[[ -9 -31   7 -36 -30]
 [  6 -21  12  -1  -4]
 [ -9  19 -17 -20 -10]
 [ 10 -35  18  -8 -10]]
:
[[  6 -21  12]
 [ -9  19 -17]]

[[-16 -28   9 -12  22]
 [ 13  23  -9   5 -18]
 [-15 -44  13 -28  37]]
:
[[ 13  23  -9]
 [-15 -44  13]]

[[ 15 -21  30  41  10]
 [  7 -14  13  22   0]
 [  7  -9  16  20   8]
 [  1  -3   0   3  -3]]
:
[[  7 -14  13]
 [  7  -9  16]]

[[ -3  12 -25  32  37]
 [ 11  -7 -34  -5  43]
 [-23  39  30 -13 -10]
 [ -4  11 -23  37  34]
 [-20 -25  46  -3   8]]
:
[[ 11  -7 -34]
 [-23  39  30]]

[[-13   7   6  13]
 [ 13   9  35 -26]
 [ 11   3  -1   3]
 [ -3   2  -4 -10]]
:
[[13  9 35]
 [11  3 -1]]

[[ 12  34 -18  14 -30]
 [-10 -33  20 -12  33]
 [-11 -33  19 -12  28]]
:
[[-10 -33  20]
 [-11 -33  19]]

[[ 12 -28  26]
 [  6 -34  33]
 [ 15 -33   3]
 [ 30 -34   3]
 [ 37 -22  -1]]
:
[[  6 -34  33]
 [ 15 -33   3]]
---
[[ 13   2  14 -25  19]
 [ 18  29   9 -35   3]]
:
[13 29]

[[ 25   1 -12  -1]
 [-37 -16  20  13]
 [ -7   1   0  -2]
 [  4  -5  -1   8]
 [  2   3  -2  -4]]
:
[ 25 -16   0   8]

[[-11  24]
 [ 39  -6]]
:
[-11  -6]

[[-10   2  34   8]
 [ 11  -9 -25   7]
 [  6  -3   9 -37]]
:
[-10  -9   9]

[[  1 -35  -2]
 [  6 -20   4]
 [ -2 -16   0]
 [  3  -3   1]]
:
[  1 -20   0]

[[ 23   0 -25 -28]
 [ 15 -22 -31 -15]
 [  2  12 -23 -35]]
:
[ 23 -22 -23]

[[ 28  27  -5  39]
 [-12 -12   4 -14]
 [ 19  20   3  22]
 [-22 -21   4 -36]]
:
[ 28 -12   3 -36]

[[-30 -13]
 [ -7 -22]
 [ -2 -15]
 [-28 -40]
 [ 10 -32]]
:
[-30 -22]
---
[[ 8 34 -2]
 [10 31  1]
 [ 1 37 -4]
 [28  4 14]
 [ 6 37 -2]]
:
[[ 8 34]
 [10 31]]

[[ 14  13  14  16]
 [-31 -33 -30 -38]
 [-10 -10 -10 -14]
 [  8   7   8   7]
 [-17 -18 -16 -19]]
:
[[ 14  13]
 [-31 -33]]

[[ 11 -11  40]
 [  3  -5  -1]
 [-20   8   5]
 [  0   1   8]
 [  6  -9   5]]
:
[[ 11 -11]
 [  3  -5]]

[[-22  -5   6  10  16]
 [-20  38 -13  -8  -9]
 [-12   2  -9  15  28]
 [  0   0   0   0   0]
 [-18   3  -5  26  32]]
:
[[-22  -5]
 [-20  38]]

[[ -1 -38   7]
 [ -5  44 -10]
 [ -5  41  -9]]
:
[[ -1 -38]
 [ -5  44]]

[[  9 -28  -5   2 -19]
 [ 13 -35  -7  11 -21]
 [ 14 -12 -14  11   0]]
:
[[  9 -28]
 [ 13 -35]]

[[  8  44]
 [ -1  45]
 [ 13 -27]
 [ 41 -31]]
:
[[ 8 44]
 [-1 45]]

[[ -9  -9  -8 -11]
 [  8   7   6   8]
 [-31 -30 -30 -32]
 [-31 -31 -29 -33]]
:
[[-9 -9]
 [ 8  7]]
---
[[ 23  29 -10  18 -26 -34 -10  -2 -23   9   2]
 [ 19  26  -9  14 -25 -31 -12  -2 -22  10   3]
 [ 10  15  -6  11 -10 -16   1   0  -7   5   2]
 [  0  -4   3  -2   2   3  -1   0   0  -3  -3]
 [ 14  20  -8  11 -18 -23  -8  -1 -15   8   3]]
:
[[  0  -4   3  -2   2   3  -1   0   0  -3  -3]
 [ 10  15  -6  11 -10 -16   1   0  -7   5   2]
 [ 14  20  -8  11 -18 -23  -8  -1 -15   8   3]
 [ 19  26  -9  14 -25 -31 -12  -2 -22  10   3]
 [ 23  29 -10  18 -26 -34 -10  -2 -23   9   2]]

[[-41  45 -23  -5 -25]
 [ 12   7 -31  -1  36]
 [  9   7  29   2   5]
 [ -2 -25  12  29 -11]
 [  8   1  11  13  19]]
:
[[-41  45 -23  -5 -25]
 [ -2 -25  12  29 -11]
 [  8   1  11  13  19]
 [  9   7  29   2   5]
 [ 12   7 -31  -1  36]]

[[-37  13]
 [ 36  -4]
 [-33  25]
 [  7  -9]
 [ 39   7]
 [ -9  30]]
:
[[-37  13]
 [-33  25]
 [ -9  30]
 [  7  -9]
 [ 36  -4]
 [ 39   7]]

[[  4  18  11  -2  -6  -2   0  -6]
 [-10  35  31   7 -20  -1  35 -21]
 [  3  -5  -6  -3   2   1  -8   8]
 [  0  11   8   0  -5  -1   5  -5]
 [ 12  -4  -7  -6   9  -4 -25  -2]
 [  6  15   9  -3  -4  -3  -4  -6]
 [  8  12   6  -4  -1  -4  -9  -7]
 [ -6 -12  -6   4   3   2   6   4]
 [  7  -6  -7  -4   6  -2 -17   2]
 [ -7   7   9   5  -5   0  17  -9]
 [ -9   4   6   4  -6   3  19   0]]
:
[[-10  35  31   7 -20  -1  35 -21]
 [ -9   4   6   4  -6   3  19   0]
 [ -7   7   9   5  -5   0  17  -9]
 [ -6 -12  -6   4   3   2   6   4]
 [  0  11   8   0  -5  -1   5  -5]
 [  3  -5  -6  -3   2   1  -8   8]
 [  4  18  11  -2  -6  -2   0  -6]
 [  6  15   9  -3  -4  -3  -4  -6]
 [  7  -6  -7  -4   6  -2 -17   2]
 [  8  12   6  -4  -1  -4  -9  -7]
 [ 12  -4  -7  -6   9  -4 -25  -2]]

[[ 12 -10  -5  11 -13  -1  19 -19   6]
 [ 19 -15   6  24   2   9   8 -24 -24]
 [-13  21   2  17  22  28  30  -1  -6]
 [-24  22   7   8  35  24   6  10 -22]
 [-21  19   2  14  13  32  15   8  -4]]
:
[[-24  22   7   8  35  24   6  10 -22]
 [-21  19   2  14  13  32  15   8  -4]
 [-13  21   2  17  22  28  30  -1  -6]
 [ 12 -10  -5  11 -13  -1  19 -19   6]
 [ 19 -15   6  24   2   9   8 -24 -24]]

[[-15   4 -44]
 [-39 -14 -37]
 [ 25  44 -22]]
:
[[-39 -14 -37]
 [-15   4 -44]
 [ 25  44 -22]]
